Here is a tiny trained network, its code and every weight. The questions are about switching its units off for an input and a target symbol, where a switched-off unit gives its printed mean instead of its output.

import numpy as np


def w(rows, s, z=0):
    codes = np.array(rows[::2]) - 128.0
    scale = np.full(codes.shape[1], s)
    scale[-1] = z or s
    return codes * scale


def norm(h):
    return h / np.sqrt((h * h).mean(-1, keepdims=True) + 1e-5)


def f(y):
    return np.maximum(y, 0)


def softmax(a):
    e = np.exp(a - a.max(-1, keepdims=True))
    return e / e.sum(-1, keepdims=True)


def log_softmax(a):
    a = a - a.max(-1, keepdims=True)
    return a - np.log(np.exp(a).sum(-1, keepdims=True))


def net(x, mask):
    ids = ['ΓΔΘΛΞΠαβζημστφψω'.index(c) for c in x.split()]
    T = len(ids)
    res = E[ids] + P[:T]
    u = 0
    for l in range(2):
        r = norm(res)
        for j in range(2):
            rows = slice(2 * j, 2 * j + 2)
            q, k, v = (r @ M[l][rows].T for M in (Q, K, V))
            z = softmax(np.where(np.tri(T) > 0, q @ k.T / 2**0.5, -1e9)) @ v
            o = O[l][rows]
            res = res + np.where(mask[u + j], z, o[:, -1]) @ o[:, :-1]
        u += 2
        y = f(norm(res) @ A[l][:, :-1].T + A[l][:, -1])
        res = res + np.where(mask[u : u + 12], y, B[l][:, -1]) @ B[l][:, :-1]
        u += 12
    return log_softmax(norm(res)[-1] @ U[:, :-1].T + U[:, -1])


Q, K, V, O, A, B = {}, {}, {}, {}, {}, {}
E = w([
[41,148,173,84,241,161,91,249,125,54,93,130],'Γ',
[115,130,157,101,201,140,34,182,122,90,128,76],'Δ',
[110,76,180,124,162,199,11,218,150,136,136,77],'Θ',
[113,168,116,105,183,142,111,202,104,124,119,99],'Λ',
[125,102,70,113,186,83,107,178,68,156,197,129],'Ξ',
[108,145,111,92,182,114,123,169,101,131,162,88],'Π',
[148,129,154,153,74,213,89,104,57,120,162,72],'α',
[232,172,166,75,88,181,47,79,119,162,202,115],'β',
[155,220,139,154,180,65,95,93,100,80,81,97],'ζ',
[168,151,103,176,36,189,27,104,129,155,68,109],'η',
[176,220,181,73,102,173,163,115,76,146,166,141],'μ',
[128,115,104,103,36,176,142,165,111,237,162,153],'σ',
[113,211,79,87,109,139,145,99,27,109,110,167],'τ',
[69,96,116,121,116,123,39,45,89,84,98,112],'φ',
[133,114,219,112,115,105,119,107,173,189,130,82],'ψ',
[84,123,174,94,132,110,145,92,75,122,128,108],'ω',
],0.014)
P = w([
[144,127,124,127,99,102,129,198,125,74,162,92],'0',
[106,160,158,154,128,92,75,216,98,142,137,106],'1',
[162,77,155,129,113,93,117,165,119,162,3,153],'2',
[100,164,170,125,142,90,56,176,87,201,121,132],'3',
[166,67,129,117,142,125,157,107,170,117,74,179],'4',
[100,168,156,168,158,116,69,135,108,192,149,155],'5',
[179,94,94,165,179,154,170,98,164,120,119,134],'6',
[111,167,144,210,161,127,93,108,134,176,164,178],'7',
[164,135,69,150,198,167,161,75,161,166,115,77],'8',
[101,163,151,165,160,114,78,150,106,173,159,151],'9',
],0.018)
Q[0] = w([
[16,250,118,149,102,116,35,167,104,146,240,55],'0.h1',
[166,67,3,128,225,255,208,71,209,100,132,51],'0.h1',
[103,190,116,148,190,162,78,161,78,203,136,58],'0.h2',
[220,18,74,100,224,210,220,101,186,84,61,112],'0.h2',
],0.0091)
K[0] = w([
[186,133,96,141,148,163,112,209,143,61,156,105],'0.h1',
[114,129,121,172,195,176,150,41,158,188,119,188],'0.h1',
[156,142,78,199,131,133,158,104,183,90,192,135],'0.h2',
[92,136,138,157,149,132,160,1,145,208,114,170],'0.h2',
],0.013)
V[0] = w([
[86,175,163,113,136,102,246,93,41,95,126,144],'0.h1',
[132,106,179,147,189,61,82,68,126,84,124,81],'0.h1',
[225,217,185,122,140,92,173,173,204,166,133,145],'0.h2',
[148,201,25,126,130,136,77,128,118,78,93,186],'0.h2',
],0.013)
O[0] = w([
[97,42,174,139,103,171,217,135,25,195,130,129,228],'0.h1',
[56,151,210,127,86,18,178,95,186,161,118,150,204],'0.h1',
[221,140,164,205,165,78,139,153,148,142,174,96,100],'0.h2',
[160,89,194,26,125,96,93,89,71,4,152,222,2],'0.h2',
],0.015,0.006)
A[0] = w([
[109,134,127,143,136,114,105,124,191,140,118,138,40],'0.n1',
[88,58,138,160,83,132,251,113,99,159,91,109,71],'0.n2',
[126,88,150,122,159,148,116,95,77,130,120,115,114],'0.n3',
[141,34,128,60,130,197,143,108,97,104,115,188,48],'0.n4',
[154,104,150,109,63,124,124,83,146,77,115,109,164],'0.n5',
[151,64,110,156,153,98,144,97,91,125,81,124,255],'0.n6',
[186,107,125,157,120,158,114,120,124,116,142,100,97],'0.n7',
[109,109,96,122,143,154,100,100,149,171,70,109,55],'0.n8',
[126,94,112,77,170,121,136,123,156,114,96,144,95],'0.n9',
[115,151,162,139,156,141,92,119,138,141,125,116,101],'0.n10',
[157,67,172,124,145,128,121,154,109,137,159,148,147],'0.n11',
[167,74,156,122,178,126,153,89,182,136,107,110,193],'0.n12',
],0.017,0.0047)
B[0] = w([
[142,173,115,92,88,149,146,129,118,106,169,136,147],'0.n1',
[62,108,138,130,153,182,137,180,159,193,84,160,251],'0.n2',
[170,175,118,148,101,142,133,174,153,96,132,150,149],'0.n3',
[173,145,128,79,5,129,185,88,145,161,148,148,144],'0.n4',
[134,154,161,122,129,62,150,102,73,150,56,143,139],'0.n5',
[138,156,174,145,119,177,135,173,140,167,123,125,165],'0.n6',
[138,129,147,98,153,100,164,167,120,148,108,120,148],'0.n7',
[122,119,122,165,154,133,201,129,120,104,141,141,165],'0.n8',
[105,77,81,182,90,131,115,93,105,111,131,115,135],'0.n9',
[125,127,103,117,84,147,130,143,104,141,137,156,149],'0.n10',
[123,163,164,130,140,162,138,97,118,120,128,170,152],'0.n11',
[139,98,130,197,93,99,133,144,80,146,139,140,149],'0.n12',
],0.016,0.024)
Q[1] = w([
[53,204,134,59,125,152,79,161,45,138,204,134],'1.h1',
[167,82,123,103,156,118,159,30,144,123,87,162],'1.h1',
[69,97,165,80,181,201,58,77,179,176,148,133],'1.h2',
[107,254,162,112,134,190,45,163,22,70,216,124],'1.h2',
],0.0095)
K[1] = w([
[113,83,158,99,144,83,176,176,132,30,145,64],'1.h1',
[115,76,105,175,119,113,108,137,143,127,85,174],'1.h1',
[40,148,159,45,162,171,47,241,128,147,101,121],'1.h2',
[173,143,162,18,139,120,166,203,119,1,175,55],'1.h2',
],0.0093)
V[1] = w([
[121,187,171,74,138,116,156,152,104,101,91,40],'1.h1',
[94,113,115,82,184,113,162,136,137,112,246,150],'1.h1',
[90,165,97,143,89,90,179,150,94,183,155,126],'1.h2',
[224,176,97,100,106,117,134,98,98,160,163,91],'1.h2',
],0.011)
O[1] = w([
[87,66,187,191,153,218,174,33,167,40,198,143,192],'1.h1',
[114,101,119,147,2,108,6,175,68,184,242,94,95],'1.h1',
[49,55,184,160,101,123,134,91,196,94,139,79,254],'1.h2',
[176,40,66,76,129,58,149,167,221,109,218,235,57],'1.h2',
],0.0099,0.0086)
A[1] = w([
[62,53,150,56,44,172,87,117,56,100,103,201,154],'1.n1',
[87,100,115,178,185,185,215,67,82,127,133,128,108],'1.n2',
[133,167,23,72,76,64,40,113,100,108,149,156,85],'1.n3',
[197,137,53,46,230,173,91,180,181,120,127,57,132],'1.n4',
[131,91,132,128,87,95,101,146,97,98,236,205,52],'1.n5',
[116,111,89,149,178,187,187,118,143,50,122,104,32],'1.n6',
[212,82,170,163,251,194,109,178,100,150,133,169,108],'1.n7',
[137,38,233,162,89,76,144,97,69,107,183,82,158],'1.n8',
[166,130,111,73,175,146,69,94,47,72,139,178,120],'1.n9',
[160,120,229,154,195,145,174,126,175,72,101,137,87],'1.n10',
[211,138,139,124,163,103,129,122,115,48,141,202,1],'1.n11',
[89,127,148,88,89,80,122,157,101,246,142,98,111],'1.n12',
],0.012,0.0039)
B[1] = w([
[162,126,45,128,144,71,144,116,149,174,157,87,204],'1.n1',
[104,108,115,130,150,164,153,190,118,68,126,153,250],'1.n2',
[122,123,129,101,126,119,138,209,102,112,58,127,164],'1.n3',
[122,88,99,138,181,161,127,59,122,250,134,182,178],'1.n4',
[108,41,172,133,99,137,120,138,131,124,109,75,175],'1.n5',
[126,118,77,128,166,135,123,121,129,93,146,142,171],'1.n6',
[87,158,96,24,141,91,175,121,118,136,188,50,203],'1.n7',
[110,168,78,145,139,139,67,119,122,167,151,179,183],'1.n8',
[144,169,120,179,97,131,167,56,124,74,79,53,152],'1.n9',
[122,139,72,127,130,78,142,131,82,131,170,135,185],'1.n10',
[128,107,218,154,180,196,89,121,146,130,93,101,154],'1.n11',
[124,111,100,165,172,153,159,161,135,100,52,143,215],'1.n12',
],0.015,0.013)
U = w([
[116,253,115,173,99,168,88,115,39,132,134,103,60],'Γ',
[64,177,218,46,99,98,112,181,174,70,148,124,172],'Δ',
[106,241,91,86,125,137,64,188,183,150,134,189,132],'Θ',
[120,127,192,107,132,137,136,81,135,92,143,4,228],'Λ',
[146,91,73,113,88,65,107,223,59,117,90,82,122],'Ξ',
[82,53,113,177,84,130,46,104,129,163,182,148,152],'Π',
[100,118,75,142,150,151,167,153,111,14,158,182,138],'α',
[185,32,200,116,197,81,115,199,189,130,132,166,87],'β',
[106,140,177,160,188,31,100,137,45,154,127,240,133],'ζ',
[190,145,157,155,174,147,88,93,105,91,17,152,243],'η',
[141,226,169,85,163,74,191,245,56,132,200,108,44],'μ',
[169,71,42,101,205,123,129,55,85,222,115,101,57],'σ',
[204,134,154,102,49,174,168,126,110,145,138,187,254],'τ',
[59,128,102,64,111,26,157,34,146,153,94,101,185],'φ',
[157,191,112,213,107,57,195,112,197,139,136,54,108],'ψ',
[46,112,206,138,150,196,158,155,152,191,46,127,76],'ω',
],0.0065,0.0018)

Each question gives the input, a string of symbols that net reads in full, and the target symbol t.
The units are the heads (2 rows each of Q, K, V and O) and the neurons (one row each of A and B). Each row of codes is followed by its name. A weight is (code - 128) times the scale printed after its matrix; where a second scale follows, it is the last column's (O, A, B and U).
mask holds one flag per unit, layer by layer, with each layer's heads first. A switched-off unit (its flag False) gives its mean, the last column of its rows in O or B, instead of its output. The means were averaged over made-up inputs and are rounded, as every weight is.
A unit's drop is (log p(t) with every unit on - log p(t) with that unit switched off) / (log p(t) with every unit on - log p(t) with every unit switched off).
The circuit of an input: a set's keep is (log p(t) with only the set's units on - log p(t) with every unit switched off) / (log p(t) with every unit on - log p(t) with every unit switched off). Starting from the 12 units with the biggest drops (on a tie, the unit counted first), units are removed one at a time, each time the one whose removal leaves the highest keep (on an exact tie, the one counted first), for as long as the keep stays at least 0.8.
units of the circuit, in order: the units of the circuit, biggest drop first
top k neurons: the k neurons with the biggest drops, biggest first
top k neurons in layer l: the k neurons of layer l with the biggest drops, biggest first
heads that matter: for each layer, one digit per head in row order, 1 if its drop is at least 0.15 and else 0, layers parted by /
input σ Ξ μ μ, target σ: units of the circuit, in order => [0.h1, 1.n4, 0.n2]
input α Ξ Ξ, target α: top 2 neurons => [0.n2, 0.n1]
input ω ζ Π Π ζ ω Γ τ Π, target τ: units of the circuit, in order => [0.h2, 0.n4]
input Θ η Λ Π, target Θ: top neuron => [0.n1]
input ψ μ ω Θ α α Π Ξ σ Θ, target ψ: units of the circuit, in order => [0.h2, 0.h1, 0.n2]
input ω ψ Π α φ Π α, target φ: units of the circuit, in order => [0.h2, 0.h1, 1.n1]
input Θ α Π σ τ Γ μ, target τ: units of the circuit, in order => [0.n4, 0.h2]
input α η η α ψ Ξ α, target ψ: units of the circuit, in order => [0.h1, 0.n2]
input α Ξ σ ω ω σ α Π, target α: heads that matter => 10 / 00
input β Θ ω Ξ, target β: units of the circuit, in order => [0.n2, 1.h2, 0.h2, 1.n5]
input Ξ Ξ Θ φ η η α, target η: top 2 neurons => [0.n2, 1.n11]
input ω Ξ α φ Γ, target φ: top 2 neurons => [1.n1, 0.n2]
input Λ Θ η Δ α τ φ Π, target Λ: heads that matter => 11 / 01
input η Ξ ω ω μ α ζ, target μ: heads that matter => 01 / 00
input α Π η, target η: top 2 neurons in layer 1 => [1.n11, 1.n7]
input Θ Γ Π ω ζ Θ μ ω ω α, target Θ: units of the circuit, in order => [0.h1]
input φ α η Λ, target φ: top 2 neurons => [1.n1, 0.n2]
input φ β Γ β α α α Π ω ω, target φ: top 2 neurons => [1.n1, 0.n2]
input Ξ Λ Ξ ω Ξ φ Π ω σ Θ, target Ξ: heads that matter => 11 / 10
input τ ω Λ Γ, target τ: units of the circuit, in order => [0.h2, 0.n4, 0.h1]
input Δ α η ω, target Δ: top 2 neurons => [0.n2, 0.n1]
input μ Γ α β, target μ: top neuron => [1.n7]
input Ξ ω α η ω φ Θ τ Δ, target τ: heads that matter => 01 / 00
input ζ Ξ ζ η, target ζ: heads that matter => 11 / 00
input ω ω ω ω Ξ Ξ φ, target φ: heads that matter => 11 / 00
input α β α Ξ Λ ω σ Π φ ω, target α: heads that matter => 10 / 00
input Θ β Δ, target β: heads that matter => 11 / 01
input Γ Ξ α, target α: top 2 neurons => [0.n8, 0.n2]
input Δ μ α Λ ω Ξ α Π, target Δ: heads that matter => 10 / 00
